Here is a tiny trained network, its code and every weight. The questions are about switching its units off for an input and a class, where a switched-off unit gives its printed mean instead of its output.

import numpy as np


def w(rows, s, z=0):
    codes = np.array(rows[::2]) - 128.0
    scale = np.full(codes.shape[1], s)
    scale[-1] = z or s
    return codes * scale


def norm(h):
    return h / np.sqrt((h * h).mean(-1, keepdims=True) + 1e-5)


def f(y):
    return np.maximum(y, 0)


def log_softmax(a):
    a = a - a.max(-1, keepdims=True)
    return a - np.log(np.exp(a).sum(-1, keepdims=True))


def net(x, mask):
    res = np.array(x, float).reshape(1, 6) / 4 @ E
    u = 0
    for l in range(3):
        y = f(norm(res) @ A[l][:, :-1].T + A[l][:, -1])
        res = res + np.where(mask[u : u + 5], y, B[l][:, -1]) @ B[l][:, :-1]
        u += 5
    return log_softmax(norm(res)[-1] @ U[:, :-1].T + U[:, -1])


A, B = {}, {}
E = w([
[119,125,129,114,126,121,133],'x0',
[183,118,81,65,66,199,154],'x1',
[103,104,160,85,127,116,138],'x2',
[80,143,214,149,45,254,155],'x3',
[222,190,184,102,166,20,166],'x4',
[110,126,135,106,123,115,146],'x5',
],0.0094)
A[0] = w([
[128,128,176,143,205,144,167,134],'0.n0',
[71,163,132,150,155,100,58,250],'0.n1',
[48,121,137,147,211,124,203,133],'0.n2',
[97,2,26,121,136,83,95,26],'0.n3',
[158,139,208,62,119,118,204,69],'0.n4',
],0.0099,0.0023)
B[0] = w([
[101,176,189,140,42,138,154,181],'0.n0',
[66,217,228,165,113,41,162,234],'0.n1',
[123,138,152,140,77,166,2,202],'0.n2',
[133,10,195,236,96,58,198,253],'0.n3',
[201,107,156,188,126,137,115,238],'0.n4',
],0.0094,0.0057)
A[1] = w([
[47,126,30,63,194,124,126,4],'1.n0',
[200,83,176,63,218,30,22,96],'1.n1',
[3,158,148,203,173,135,148,51],'1.n2',
[224,164,134,10,147,157,52,63],'1.n3',
[228,37,125,51,191,95,199,168],'1.n4',
],0.0076,0.0034)
B[1] = w([
[146,55,111,183,95,108,173,128],'1.n0',
[128,193,66,94,171,107,124,221],'1.n1',
[155,106,130,83,128,137,7,247],'1.n2',
[122,137,108,156,169,157,169,169],'1.n3',
[167,131,51,113,148,183,119,254],'1.n4',
],0.014,0.0047)
A[2] = w([
[109,175,247,96,108,130,149,33],'2.n0',
[2,189,142,114,177,149,76,26],'2.n1',
[88,255,121,72,230,47,84,3],'2.n2',
[172,210,186,140,125,129,178,75],'2.n3',
[82,63,94,174,162,83,148,136],'2.n4',
],0.0094,0.0031)
B[2] = w([
[109,126,53,100,193,84,63,253],'2.n0',
[224,64,166,90,248,161,129,219],'2.n1',
[5,166,135,76,89,145,209,239],'2.n2',
[91,2,108,224,106,25,182,229],'2.n3',
[202,124,162,204,118,106,130,218],'2.n4',
],0.011,0.0045)
U = w([
[98,117,194,200,115,30,90,208],'0',
[222,19,97,200,119,161,224,38],'1',
[33,231,141,59,171,43,230,2],'2',
[180,218,39,67,199,148,181,186],'3',
[90,122,214,113,143,198,54,119],'4',
[73,123,129,76,73,254,167,227],'5',
],0.0091,0.0023)

Each question gives the input, the list of numbers given to net, and the class t.
The units are the neurons (one row each of A and B). Each row of codes is followed by its name. A weight is (code - 128) times the scale printed after its matrix; where a second scale follows, it is the last column's (A, B and U).
mask holds one flag per neuron, layer by layer. A switched-off neuron (its flag False) gives its mean, the last column of its row in B, instead of its output. The means were averaged over made-up inputs and are rounded, as every weight is.
A unit's drop is (log p(t) with every unit on - log p(t) with that unit switched off) / (log p(t) with every unit on - log p(t) with every unit switched off).
The circuit of an input: a set's keep is (log p(t) with only the set's units on - log p(t) with every unit switched off) / (log p(t) with every unit on - log p(t) with every unit switched off). Starting from the 12 units with the biggest drops (on a tie, the unit counted first), units are removed one at a time, each time the one whose removal leaves the highest keep (on an exact tie, the one counted first), for as long as the keep stays at least 0.8.
circuit, biggest first: the units of the circuit, biggest drop first
unit that matters most: the unit with the biggest drop
k most important neurons: the k neurons with the biggest drops, biggest first
k most important neurons of layer l: the k neurons of layer l with the biggest drops, biggest first
drop of u: that unit's drop, to one decimal
input [4,-7,5,-6,6,4], class 2: unit that matters most : 2.n2
input [-5,-6,-4,6,0,0], class 4: 2 most important neurons : [1.n2 0.n3]
input [1,-2,0,1,-1,-3], class 4: circuit, biggest first : [0.n3 2.n3]
input [-1,-6,-3,3,-5,-7], class 4: circuit, biggest first : [0.n3 1.n2]
input [-8,6,-6,2,-1,-1], class 5: 2 most important neurons : [0.n1 0.n3]
input [-1,5,2,7,4,0], class 1: circuit, biggest first : [0.n1 2.n3]
input [-8,1,3,0,7,1], class 3: 3 most important neurons : [1.n1 0.n3 0.n1]
input [-2,-4,-6,-7,4,-8], class 2: circuit, biggest first : [2.n2 1.n1]
input [-3,0,-4,3,-3,0], class 4: 2 most important neurons : [1.n4 0.n3]
input [4,2,5,-7,3,-6], class 3: 2 most important neurons : [1.n4 1.n1]
input [4,4,5,-5,7,0], class 3: 2 most important neurons : [1.n4 0.n1]
input [-1,-7,-1,-2,5,-1], class 2: 2 most important neurons : [2.n2 0.n3]
input [0,4,5,2,4,7], class 1: 3 most important neurons : [0.n4 2.n3 1.n2]
input [0,-4,6,-1,1,-2], class 2: circuit, biggest first : [2.n2]
input [-4,0,3,-7,3,-1], class 2: 2 most important neurons : [2.n2 1.n1]
input [-5,-1,8,-3,2,-2], class 2: 2 most important neurons : [1.n1 2.n2]
input [4,-8,-7,4,-3,6], class 4: 2 most important neurons of layer 2 : [2.n1 2.n3]
input [-7,-1,5,-1,5,-8], class 2: drop of 0.n3 : 0.4
input [0,2,-1,1,-1,5], class 5: drop of 0.n3 : 0.8
input [8,2,5,-7,6,-1], class 3: unit that matters most : 1.n4
input [-6,6,7,-3,5,-2], class 3: drop of 2.n2 : 0.0
